Rows, each with its class:
[-10.3,-3.1,-8.3,0.4,23.4,20.2,29.2,4.4,11.1,-2.7,-2.9,-12.6,-11.3,-6.9,-15.5,3.5,7.6,7.6,-2.8,0.0,-8.4,11.0,15.6,-17.3,-7.6,6.9,5.3,4.8,12.1,-11.9,-1.8,3.8,4.5]
R
[-11.6,4.9,4.2,-15.3,-13.7,1.9,-1.4,-0.8,0.2,1.9,8.4,4.7,0.9,8.7,3.2,-2.3,1.4,-3.4,5.2,-2.0,3.2,-0.6,-12.9,-2.0,-6.0,-13.4,4.3,11.6,-25.2,14.4,-9.6,5.8,-7.8]
P
[-2.6,17.4,-2.5,-1.7,-1.6,-5.3,-0.2,-0.1,1.0,10.2,5.3,1.2,0.0,18.0,-1.3,-9.6,1.7,-6.1,0.6,-0.6,20.9,3.8,2.4,-2.4,0.0,-12.0,-6.3,-3.7,-33.3,11.1,-7.3,-1.1,0.8]
P
[-7.9,10.4,-3.5,-0.5,-4.1,19.1,-6.4,6.3,4.5,-7.4,1.6,5.7,19.4,7.4,4.4,-1.5,-0.4,7.7,2.9,-6.6,9.2,1.6,-8.7,2.1,-4.1,-27.5,3.3,-3.8,-31.5,21.8,-29.4,-8.5,-6.6]
P
[-20.5,-15.9,23.3,-6.9,7.0,0.0,21.8,-1.1,7.8,7.2,8.0,-4.1,5.3,7.4,9.9,-12.9,5.0,11.6,-3.3,-0.6,0.8,-1.4,3.6,1.0,-8.2,-15.5,2.6,2.7,-42.1,6.5,-36.9,3.9,-22.2]
R
[-14.3,-3.1,14.6,4.9,-81.0,-11.9,-10.7,-3.9,-8.4,20.3,9.3,-3.5,-7.1,-28.0,-6.2,16.5,-7.5,-1.6,2.2,-2.4,-1.6,-1.5,10.4,3.0,-2.3,1.2,2.0,-5.2,1.6,25.7,7.6,13.6,-0.9]
U
[-8.5,14.3,-18.7,0.4,2.1,-29.3,6.8,2.6,-0.6,10.8,5.9,2.7,3.3,2.6,-4.1,-2.9,3.2,3.0,-1.8,2.4,-7.7,-1.4,8.9,-6.0,2.4,-10.0,10.4,1.7,-4.3,-1.1,-30.3,-0.7,2.6]
B
[1.2,-1.9,-16.6,-4.2,27.2,24.3,-9.5,3.8,1.5,3.8,12.8,-0.1,0.2,23.0,21.9,3.9,-1.5,-18.4,-11.4,-1.8,8.4,-1.9,-9.6,-1.9,-0.7,-18.8,-8.6,0.8,-22.7,-2.6,22.8,4.3,4.8]
L
[-17.0,28.9,-10.4,-1.6,-82.2,-24.3,-27.3,3.5,-11.5,19.1,15.4,13.9,3.7,-17.0,11.5,14.8,-9.4,-7.1,9.9,-17.8,5.2,-6.7,-18.1,15.8,-2.7,-28.9,18.8,-12.2,-33.5,51.8,-21.5,6.5,-26.3]
B
[-0.6,1.5,-4.5,0.2,-15.9,-2.3,-8.7,0.8,-0.4,11.7,-3.6,1.7,-4.4,-6.2,8.0,5.5,-3.1,-0.1,-1.9,2.6,-4.5,-1.6,-6.6,0.5,0.4,2.9,7.2,0.7,12.1,3.5,15.9,12.0,-6.6]
D
[-3.6,-4.5,-15.2,10.0,22.7,31.3,4.3,11.8,-4.3,-14.4,11.4,-4.1,-13.5,23.6,-10.4,-12.2,-8.9,-7.1,-9.2,-0.1,2.8,-2.0,-11.0,3.5,-1.0,-1.8,-0.5,0.5,-35.5,10.6,-5.3,8.9,9.6]
L
[4.8,1.4,-8.6,-2.9,16.1,-16.1,-4.6,-2.5,2.5,5.0,-0.4,3.1,-3.7,-3.0,12.0,-6.7,-0.4,2.3,-14.6,-0.4,4.0,-5.5,0.3,0.9,-11.3,4.0,3.5,6.9,7.2,-7.9,18.4,2.8,-8.4]
D
[6.1,10.6,-6.0,-6.1,-40.7,17.9,-6.0,0.9,5.6,-10.1,-3.1,1.0,7.4,6.8,2.3,-9.6,1.5,6.2,0.3,-1.8,-5.3,-2.9,-14.5,11.2,-10.6,2.0,8.1,-2.5,-8.8,9.8,-48.1,7.6,-2.9]
U
[13.2,4.5,-12.2,0.3,-5.1,19.7,-5.8,3.2,-2.4,16.6,0.2,-4.0,0.8,0.9,25.2,2.2,-5.8,-0.2,-17.7,5.5,-8.7,0.5,8.7,7.6,-2.0,1.0,-4.3,1.3,0.6,-21.3,23.9,19.3,-5.2]
F
[-4.8,-1.1,-10.9,3.0,18.1,-9.9,11.1,8.6,-6.1,-6.6,-0.7,2.8,-1.4,2.4,-12.8,3.5,2.1,9.0,2.4,3.4,-17.1,-2.8,21.9,0.0,-4.0,14.3,-0.8,0.7,9.7,-13.8,-45.6,3.2,25.9]
B
[9.1,11.4,15.7,-1.9,-32.7,-31.3,-5.3,-0.5,43.6,9.5,-2.0,-9.5,6.0,-19.5,3.3,-10.4,4.8,25.2,5.2,-1.7,0.6,4.4,16.7,22.1,24.8,0.1,-1.6,-2.5,-2.0,-12.6,-28.6,-3.6,-13.6]
B
[7.8,6.6,4.6,4.0,-34.5,-18.3,-2.6,-4.7,6.0,9.2,-5.8,-5.5,-7.0,-4.6,7.2,-4.1,-0.4,0.6,1.4,9.2,1.1,-3.0,-2.8,-1.4,-3.8,21.0,-0.9,2.7,27.7,-12.7,16.9,6.1,-1.5]
U
[-8.6,-5.8,4.2,-1.3,-37.0,-11.1,-3.8,-3.9,6.8,14.0,-3.8,-13.5,-2.9,-37.9,-4.2,5.1,-6.8,10.2,-6.3,0.8,-13.8,1.6,26.9,5.9,-6.7,-6.9,-7.0,-10.1,11.5,0.6,52.5,2.4,-27.3]
R
[-13.2,-7.1,11.5,-6.8,-10.0,2.4,1.4,-1.3,-7.7,5.0,1.2,3.4,-11.6,-15.3,-14.4,3.8,-0.8,2.7,-1.0,0.5,-5.8,-10.1,0.8,-1.8,0.3,-1.8,3.5,4.2,-11.7,15.1,24.0,4.4,-12.1]
L
[-9.0,-7.1,-3.1,-2.8,60.6,9.8,7.2,10.3,2.5,-16.8,7.4,1.6,-4.8,28.9,1.2,-5.4,1.5,-2.1,-7.6,2.1,-2.0,2.6,5.7,-10.0,-0.8,-9.8,0.2,3.0,-17.2,-10.0,-31.8,-7.4,10.2]
P
[5.1,0.8,9.3,-6.2,-10.8,13.1,-23.4,-1.2,-11.0,-3.1,10.3,10.0,6.3,-1.3,9.2,-0.2,-1.9,10.1,-37.5,0.1,14.9,-8.3,-7.4,18.2,3.8,-7.0,-6.5,-2.4,-29.3,17.5,-3.8,13.9,2.6]
L
[9.8,14.4,-5.1,-0.4,3.3,-5.5,0.0,-0.3,-7.3,5.7,1.9,-3.5,-8.2,-11.0,-10.5,9.4,1.9,-2.4,0.6,0.5,12.6,6.0,-11.0,-3.2,2.4,-2.4,-9.0,-6.0,-2.5,7.0,20.2,3.4,18.3]
R
[-27.7,-16.8,13.2,-1.0,4.6,-5.0,18.0,2.2,-2.1,10.8,1.3,14.0,5.2,2.2,17.6,7.2,10.2,44.8,4.3,3.1,-15.5,11.0,12.8,-2.3,-6.8,2.1,8.6,10.9,9.7,-15.3,-39.9,6.0,8.4]
U
[-12.7,-1.3,12.9,-1.5,9.6,-15.9,-3.9,1.8,0.4,9.7,7.1,14.0,11.6,9.7,12.3,14.9,-0.7,-15.1,7.3,-5.1,-0.3,-0.3,-14.1,-6.2,-3.7,-18.2,1.7,-2.1,-3.3,9.3,-9.5,-15.0,-9.7]
U
[-14.7,-6.0,3.0,4.1,-18.2,10.5,-1.9,-2.3,-10.8,14.9,14.9,-2.6,-3.9,-15.1,-24.0,4.0,0.3,-7.2,12.5,-6.6,12.7,-3.4,-0.5,-1.7,4.5,-12.2,2.8,-10.4,-48.6,48.1,32.9,7.9,-3.4]
L
[21.2,26.4,7.0,1.4,-42.8,-2.0,-22.4,-9.4,-8.6,-0.5,-11.2,1.3,13.2,-15.3,6.2,-4.0,-1.5,20.3,9.9,-8.8,21.2,1.3,-10.6,8.4,2.5,8.3,2.2,0.7,18.5,6.2,3.0,1.4,-11.0]
B
